Rows and whether each has a hidden trait (one of two labels; each part has its own)
[  5  -1   2   1  -6   6  -3  -1  -2   0  -2 -38   3   0   0  -3   0  -5
  -4   0  -1   6   6  -6   0   0   2  -3   0  13  -8  -4  -1   6  -2   0
   4   7  -2  -4   8   2]
<95>
[ 11  -2   3   1   1   0   2   2   0   2  -4 -28  -7   1   1   8  -1   0
 -22   2   3  -7   0   5   2   0   4  -4  -2  -7   0   1   1   3   7   0
  -4   8   3   1   2   0]
<91>
[  4   3   0  -2  -1   5   2   0   3  -1   3 -13  -2   1   3  -7  -4  -6
   9   0   2   7  10   0  -1   2  -5  -2   3  -5  -8  -3   1  -1   2  -5
   3 -14   1   4   0   2]
<91>
[ 6  2 -1  0  3  6  2  2 -4  1  3  3  4  4  2 -4 -3 -1  4  0  4  6  5 -2
  0  1 -6 -3  0 -4  0 -2  1 -3  0 -1  5 -5  2 -3 -3  0]
<91>
[ 4  4 -1 -2  0  0  3  3  6  1  0 -5  2  2  0 -5 -3 -4 -3  1  3  1  8  3
  0  0 -2 -1  4 -1  0  0  3  4  1  0  5 -8  0  4 -5  1]
<91>
[ 7  2 -2 -1 -1  1  2  4  3  2  0  2 10  3 -1 -6 -1 -4 -6  1  3  5  7  3
  0  0 -2 -2  8  0  9 -1  3  4  2  1  6 -3  0 -2 -6  0]
<91>
[  4   1   4   0  -6   4  -2   4  -5   1  -5 -51  10   0  -2   3   2  -2
  -9   1   0   4   5  -2   0   0   0  -1   8   2   2  -2   1   5  -8   7
   5  14  -2  -7  -9   3]
<95>
[ 4  4  3 -2 -4  2  1  3  2 -1 -1 -9  4  3  1 -6 -1 -5 -2  0  1  7  4  3
  0  0 -4 -1  6  2 -4 -1  2  4  3 -3  0 -6  0  4 -1  1]
<91>
[ 14   0  -2  -3   3   4   2   3  -1   0   2  17  -3   1  -1   9  -3   5
 -16   2  10 -10   0   4   1   2   6  -4  -5   5   5   1   2   1  -2  -2
  -3  -1   4   0   0   1]
<91>
[  1   2   5   0  -3   3  -2   1  -3   1  -4 -47   6  -1  -4   3   1  -6
  -6   1  -6   7   6  -4  -1   1  -2   0   4   1  -4  -4   0   3  -6   3
   5  13  -2  -7  -4   3]
<95>
[  3   3   3  -1  -5   3  -1   3  -2   2  -3 -31   0   0  -2   5   0  -4
  -6   0  -3   1   9  -4   0   0  -1   0   8   7  -2  -2   1   7  -7   5
   5   5  -1  -7  -5   4]
<95>
[ 15  -2  -2   0  -7  -3   3   2  -5  -1   1  10  -3   2  -4   3   1   4
 -18   0  10  -1  -6   3   1   1   3  -4  -4   1   9  -1   0   3   3  -3
  -3   5   0  -1  -1   0]
<91>
[ 10   0   0  -2   1   8  -1   1   0  -3   3  23 -10   1   0   9  -5   0
  -6   0   6  -7  -1   1   0   3   5  -5  -7   0  -1   1   0  -3  -2  -6
  -3  -6   4   7   9   1]
<91>
[ 14  -1   1   0   2   2   2   2   3   1  -3 -20 -13   0   1   8  -4   2
 -18   2   9 -10   4   4   1   0   5  -4  -5  -2  -7   1   1   5  14   1
  -6  -4   3   2   3   1]
<91>
[  7  -2   1   0  -5   6  -2  -1  -3   1  -2 -31  -1  -1  -2  -1  -1  -2
  -5   0  -1  -6  10  -7   0   0   4   0   0  16 -11  -4   0   4   2   1
   2   1  -1  -2   8   3]
<95>
[  0   0   1  -1  -4   9  -2  -3   3   0  -1 -26  -8  -1  -2   5  -4  -6
   7  -2   0  -4   9  -7  -1   1   3   0   0  17 -17  -4  -1   2   1  -4
   4  -8  -1   0  11   5]
<95>
[  8  -2   1   1  -8   7  -2  -1  -1   1  -2 -33   1   1  -2  -1  -1  -2
  -6   0   1   3   9  -5   1   0   2   1   1  15  -9  -3   0   7   2   3
   2  -3  -1  -5   6   3]
<95>
[ 13  -4  -3  -4  -3   8   4   1   2  -4   4  20 -21   3  -2   8  -6   1
  -4  -1  20 -12   9   1   1   5   4  -1  -9  14  -8   2   1   0  19  -4
  -4 -23   5   6   0   3]
<91>
[ 8  1 -1  0 -1  4  1  3 -4  1  2  0  5  3  2 -5 -2  4 -3  1  6  2  3 -3
  1  0 -5 -3  0 -7  3  0  1  0  0  1  7  3  3 -5 -2  0]
<91>
[  5  -2   0   1  -3   7  -1  -1   0   2  -1 -25  -3   0  -3   3  -1  -4
  -6  -1   2   0  11  -5   0   0   2   0   1  16 -10  -3   0   7  -3   3
   5  -3  -1  -7   3   3]
<95>
[  5   4  -2  -1   1   1   3   2   2   2   1   4  -1   4  -1  -7  -2  -4
   1   1   2   3   6   2   0   1  -4  -2   4  -4   3  -1   3   2   1   0
   2 -11   2   1  -4   1]
<91>
[  3   3  -1   0   1   3   2   1   2   1   3  11   3   3   2  -6  -4   0
   2   0   1   1   8   0   0   1  -7  -3   7  -3  -2  -2   1   1   2  -1
   2 -10   2   3  -4   2]
<91>
[  1   4   4  -4  -5   8  -1  -2   8  -6   1 -12 -11   5   5  -5  -6  -4
  26  -2   7   0   6  -5  -3   2  -5   1  -3   9 -22   0  -2  -5  16 -10
   0 -25   1  12   7   4]
<91>
[  5   4   3  -3  -5   3  -1   4   2  -2  -3 -37   2   3   3  -8  -2   4
   3   0  11  -9   3  -1   0   1  -4   0   2   4  -6   1   2   0   6  -2
   2   2   3  -1   1   1]
<91>
[ 11  -2  -2  -1  -5   1   2   0   4  -2   1  10 -13   2   2   7  -2   3
  -8  -1  13 -13   2   1  -1   1   3  -4  -6   0  -4   0   0   4  11  -4
  -4 -12  -1   5   1   1]
<91>
[  4   0   4   0  -7   3  -1   3   1   2  -2 -45  -1   1  -3   5   0   1
  -9   0  -1  -4   9  -4   0   1  -2   1   8   9  -5  -3   0  11  -7   6
   2   5  -1  -4  -2   4]
<95>
[  1   1   6   1  -4   2  -1   2  -6   4  -4 -42   8   0  -2   3   2   0
  -9   0  -1   5   5  -5   0  -1  -1   1   8   5   1  -3   0   5  -9   4
   5  11  -1  -8  -6   3]
<95>
[ 14   0  -1  -1   4   5   1   2  -3  -4   2  23  -4   0  -2   7  -3   4
 -12   1   1  -8  -2   2   1   2   6  -4  -4  -1   7   2   0  -6  -4  -2
  -4   1   1   5   3   1]
<91>
[  4  -1  -1   0  -6   5  -1  -1   1   3  -2 -21  -2   1  -4   3  -1  -4
  -5   0  -1  -8  10  -5   0   0   3  -1   4  18 -10  -3   0   5  -3   2
   1   4  -1  -4   6   4]
<95>
[  1   3   2  -2  -4   1   1   2   1  -1  -2 -19   2   3   3  -6  -2  -4
   3   0   0   7   1   1   0   0  -5   0   6   4  -5  -2   2   2   4  -3
   3  -8  -1   2  -1   1]
<91>
[ 13  -2  -1   0  -5  -2   3   3   0   1  -3  12  -7   3   1   4   0   1
 -21   0  12  -5  -1   4   1  -1   4  -6   0   0   2   1   1   7   7   1
  -3   0   0   0  -2   0]
<91>
[ 10  -1  -1  -1  -6   2   0   1  -3  -3   3  20  -6   1  -3   5  -2   2
 -11  -1   4  -1  -5   2   0   3   2  -5  -3  -1   0   0  -2  -5   3  -8
  -3   5   2   3   5   1]
<91>
[  1   1   3  -2  -5   4  -2   2  -2   0  -3 -37   3  -1  -1   4   0  -3
  -4   0   0   4  10  -5  -1   2  -3   1   4   6  -7  -3   0   5  -6   4
   3   4   0  -5  -4   3]
<95>
[ 12   1  -3  -2  -1   8   2   2   1  -3   4  15 -16   1  -2   7  -4   4
  -4   0   9  -9   1   2   0   3   4  -4  -7   8  -1   1   0  -2   0  -5
  -6  -4   4   5   6   2]
<91>
[  2   5   2  -2  -4   1   1   1   3  -2   1 -19   5   4   1  -6  -3  -5
   6   1   2   7   5   2   0   1  -3  -1   8  -1  -3   0   2   3   5  -3
   1  -8   1   4  -3   1]
<91>
[ 10  -1  -2  -2   2   7   2   2  -1  -2   2  20 -10   1  -2   7  -5   4
 -14   1   9  -7   2   2   1   2   5  -6  -6   2  -2   1   1  -2  -1  -3
  -3  -5   5   6   5   1]
<91>

[ -6  25  30  -6  -7   5  -7   2  18  -8  -5 -12   4  -9 -24   9   0   1
 -24   9  -5  13  -7  12  28  -7 -22 -12   4 -25   3 -10   4  -8   6  32
 -63  20  -9 -12 -14   8   8  -7   1  -6  -2  -8  11  12  -5  -3  28  -2]
diso
[  8  -2  -2  14   1  -6  18  22   1 -10  13   7  13 -18 -13  -3  -3  -8
   5   5  -1   0 -11  -7   6   5   9   1   9  29  -7   5   0 -14   9  -8
 -47  10   4  27 -25 -10  22   4   1 -19  -8  -2  12  20  -7   8  22  29]
diso
[ -4 -13   6  10   0  14  -8 -14  -1 -12  15   0 -12  -9  16  11 -22  -3
  -7  -7  21  -5  -5  -7   7   8 -15  -2  16 -23  13   0  -5 -15   1   5
 -26   9  10 -25  -6  25 -15  -6  -6 -11   2  -1   3  10   8  16  17  -9]
Rubet
[-10   6  -1 -16   3  -6   4   1  -7   7  -7  -3  -2  36  16  -8   9  -2
   3  -4   2   5 -16   4  -4  -8 -11 -14   2 -12   0   2  -1  -5   7  63
  14   3   8  27  13 -17   3   7   4  38   0  -5   3 -14 -17  14  -5  29]
Rubet
[-12  10  -5  -3  -4 -12  14 -24   7   4 -12   7 -11   9  -4  -4  17  10
   5  -8  -5  11   6  23 -13 -10 -18   4  -6 -27   5  -4   4  10   4   6
  27  -7 -10  24  18 -23 -15  12  -7  11  13  13  -3 -20 -22 -15  -8  -6]
diso
[  7  -4  -8 -18   7   3  -2 -12  -7  -8  -4 -14 -11  28  12  -2 -17   2
  -7   6  16  -4 -18   4  19   4  12  -6  17   3 -13  10  -4 -15   8  63
  -5  -8  17  21   2  23 -14   0   6  23  -7 -16  24  -4   5   1  -9  10]
Rubet
[  3  15  24  -1   0 -11   1   0   8   7 -17 -16   4   9 -19   4  37  -9
 -10   0 -12   7   7  20  -2  -6   5   0   6  21  -5   0   6  10  -5 -25
  -7  -4 -10  21   8   5   3  -9  10   9 -15  -6  15 -19 -21 -13  -8   6]
Rubet
[  2  -2   7   7  -9  -4  14  15   7   2   0  -1  11  -7  -1   1  15  -5
  -4   3   4   8  -2  -6 -13  -3  -1  -2   3  21  -6   3   2  -3   0  -6
  -6   9  -7  28 -33 -21  19  11  10  10  -7 -10   5   6 -12  10  21   5]
Rubet
[  6  10  28  -4  -9   6  -3 -16  16   1   2   0 -13   5  -1   7 -22  -3
 -22  -2  10   8   4   4  19  -6 -21  -9  -2  -6  -3  -7  -1  -6   5   8
 -23   9  -9  -5  -7   3  -5   5  -1   9   2  -9  -4   4   1   0  14  -3]
Rubet
[-10   3 -14 -16   3  -5   8   5 -11   8  -6  -2   1  42  16  -9  10  -3
   7  -3   7   3 -15   1  -6  -5  -7 -12   2  -9   2   3  -2  -3   6  49
  30   0   9  23  12  -2   4   4   5  37   0  -2   4  -9 -11  14  -6  26]
Rubet
[ 10 -10 -10  -5  -5  -4  20  -4   4  -9   9  12  -6  11  15   3 -16  -5
   4  -4  10   4   3   7 -11 -11  -9   9  -5   4 -13   9   4   9  13  26
  21  -5   0  36  -5 -33   9  20  -5  22   0  -5  -2 -10 -22 -12  -2  16]
diso
[-12  -2   8  -5   3   2  -7   9  -3  -4 -16 -18   8   9  -5  11  38   7
  -4   7 -14   7  -1  20  -5  -9  -7   5  12 -26   2   0   6  10  -2  32
  12   8   0   8  19  -7  -1  -1  14  22 -14  -6  25 -14 -25   7  17 -10]
Rubet
[ 13  -9   4   0  -2  12   0 -16   1  -8  15   6  -9   9  19   7 -21  -9
  -9  -2  18  -5   1  -9  11   3  -9  -6   3  20  -6   2  -5 -14   8  16
 -24   9   0 -15 -10  14   3  -1  -1  -8  -6 -12  -6  10   8  16  11  23]
Rubet
[ -3  23   1  -5   5  -5   6 -15   9   9  -5  -5   2  20 -11   0   3  -8
 -10  -6  -7   4  -4   9  21  -1 -11 -14   6  27   1  -6   2 -13   0 -30
 -54   7  -9   0  -4  26   4  -9   0   2  -7  -3   3 -21  -6   9 -13  36]
Rubet
[-10   6 -12 -15   3 -12  21  11  -6   4  -5  13   3  29   7  -9  12  -1
   3  -8   1   9 -16   7  -8 -11 -13  -6  -6  -8  -2   3   0   6  12  63
  28  -1   6  35  -4 -21  14  17   0  32   8   1   1 -13 -31   0  -5  39]
Rubet
[  0  -9  -2   2  -8  -1   9  13   6  -2   6   4  -8 -15   7  -1 -12  11
  -1   2  15   6  -4 -11  -9  -2 -11   1  -6 -23   1   0  -3   6   4  20
  28   0   5  16  -9 -22  -8  19  -4   7  13   5   0  12  -6  -2  16 -13]
diso
[ 12  10  12  -6 -10  -9  18  20  15  14 -16  -8   6   7   3  -9   4   2
 -14   9   8  11 -16  -3  -5  -7   1 -14  -5  31 -11   4  -1 -12   6  44
  13   1   2  33 -33 -21  18  15  14  36   3 -15   2  18  12   0  21   1]
Rubet
[ 13   7  15  -2  -1   5  -2 -14   9  -5  -3 -12  -4 -15  -6   9  -9  -9
 -23   2   5  -2   1   9  17   2   4  -1  11  28  -8   2   2 -14   0  -8
 -38  -3   0  -2  -8  23  -5  -8   6  -1 -13 -15   9  -4   4  -4  -4   6]
diso
[-11  -1   8  -1   3  10 -11   3   0  -8   4  -3   7  -9  -7   9   6   1
 -15   4 -11   7   2   1   8  -6 -12   0   0 -27   9  -7   3   2   1  17
 -18  12  -9 -20  11  -1   6  -6   0  -3  -5   1  -2   7  -7  16  23  -2]
Rubet
[ -8  11 -10   6  11 -11  18  24  -3 -14  13   6   8 -23 -22  -7  -7  -2
   8  -4  -2  -2 -17  -1  20   6   0  -4  15   2  11  -3  -4 -15   9  27
 -55   0  16  21 -35   1  19  -6  -6 -18   9  14  18  17 -10   4  18  32]
Rubet
[-14   7  -7 -14   7   7  -2   1  -4 -11   6  -1   2  10  -5   0  -1   1
  -8   2  -7   4  -8   4  26  -6 -15  -4   0 -29  11  -8   2  -1   9  63
 -19  18   1 -14  19  10   2  -5  -3   8   0   2  -1   0 -15  12  22  15]
Rubet
[-10  21  -7  -4  -7 -10   1  15   8   4  -2  12   5 -12 -18 -11 -11   5
   0  -4  -2   9 -10   1  20  -6 -11 -13  -8 -26  12  -7  -1   8   7  14
 -12  17 -10  -6 -17 -19  12   6  -5  -8  14  13  -9  10  16  -6  16   5]
diso
[ 13 -13  15  -1  -6  14  -4  -1   1 -11  15   4   1  -5  13  12 -20  -3
 -14  13  13  -3   4  -7  10  -3  -4  10   3   0 -12   7   1 -15  11  42
 -11   8  13  -4 -14 -13  15  18   9   5 -14 -15   0  16  10   6  22  -5]
Rubet
[  2   3  25  -5  -9  10  -9  -6  12  -7 -12 -17  -7 -12 -11  11  10   8
 -19  12   1   3   2  17  16  -4  -2   1  12 -21 -10  -1   4  -3  -2  24
 -14   3   9  -5   4   8 -10   1  11   6 -14 -16  22   4  -3 -10  21 -14]
Rubet
[ -4  23   8 -15   1   0  -7 -15   8  14 -17 -10 -10  35   4   0   4  -8
 -21  -8 -11   8   3  23  13 -10 -18 -13  -7   3  -3  -5   6   2   4  29
  -6   5  -8  -1  21  21   1  -9   5  38  -8 -13  -7 -25  -5  -2 -11  41]
diso
[-14  17 -13 -17   9  -9   3  -8  -6 -15   4  13   6  14 -19   1   4  -7
   7  -9 -15  -3  -8  24  27  -4  -6   8   3 -20  -2  -2   7   0  13  37
 -60   1   9   1  21  28   1  -8  -6 -17  -2  13   6 -25 -31 -14  -7  45]
Rubet
[-17  10   0 -15   8   6  -7  -5  -1 -18   7  -1   0   6  -7   7   0   1
 -10  -1  -9   5 -12   2  31  -9 -28  -6   4 -40   9 -10   1  -2  13  63
 -31  21   4 -17  17   7   2  -6  -3   5   1  -2   4  -1 -22  12  19  17]
Rubet
[  8  19  15   2   3 -10  10  11  12  -9 -17 -16   7 -19 -24  -1  23   8
 -11   4 -14  -2 -10  23  23   7  14   4  14  23  -9   2   6  -3  -1 -15
 -50  -6  14  32 -33  13  -3  -8   1 -18  -3   3  40  -2  -8 -14  -7  -4]
Rubet
[  1  22  13 -17  -7 -11  -2  -4   9  15 -19 -17  -7  33  -5  -7  31   1
 -15   1   3   5 -15  17   1   0  12 -12  13  25  -5   6   1  -6  -5  42
   8  -8   8  33   4  16 -11  -8  15  34  -7 -15  32 -20   2  -4 -12   4]
diso
[  9  16  15   1   4 -11   7   9   9   3 -17 -17   7 -20 -20  -3  21   7
  -6   4 -14  -2 -10  20  21   7  18   5  14  26 -10   2   4  -5  -4 -18
 -46  -8  13  28 -30  13   0  -7   2 -17  -4   5  29  -6  -5 -14  -6 -12]
Rubet
[-14  -1  13  -5   4   2  -5   3  -1  -6 -17 -17   5   7  -7  13  41   7
  -8   6 -13   9  -3  29  -3 -11 -10   5  12 -32   2   0   8  11   0  41
   6  12  -3  11  22  -9  -2  -2  13  20 -15  -9  27 -17 -30   4  19  -9]
Rubet
[  3  -8  12  -1  -9   0   4  -8  13  -8   6   5 -13 -19  -1  -1 -20  10
 -12   1  21   4  -2   1   6   1 -13   5  -5 -34  -1  -3  -6   7   5  25
   9  -7  18  -4  -7 -12 -15  26  -6  -6  14   8   2   7  10 -13  10 -11]
Rubet
[  6 -12  -3   3  10   7   7  22  -6 -14  15  -4  10 -18  -6  12   5   8
   5  12   3  -4  -8   2   3   5  14  11  17  -2 -13  12   2 -14   8  52
 -21  -5  17  18 -28 -11   8  15   7 -16 -16  -8  30  20 -22  -7  20  -9]
Rubet
[  0 -15  -1  11   0   4  19 -13  -7  -4  14   1 -11   5  23  10  -5  -5
   9  -8  12  -4  -1  -8 -12   4  -1  11  16  21  -3  13  -5  -3  -2 -16
  11  -6  -2  15  -5   3 -15   2   4  11  -8  -6  14 -13 -22  17   1   1]
diso
[  0 -16  -1  11   1   6  16 -15  -5  -4  16  -1 -10   4  19   9  -2  -8
  11  -7  16  -5   1 -10 -12   5  -4  10  16  18  -7  14  -5  -3  -2 -15
  22  -3   3  18  -2   3 -14   3   4  11  -9  -4  12 -14 -20  16  -3  -3]
diso
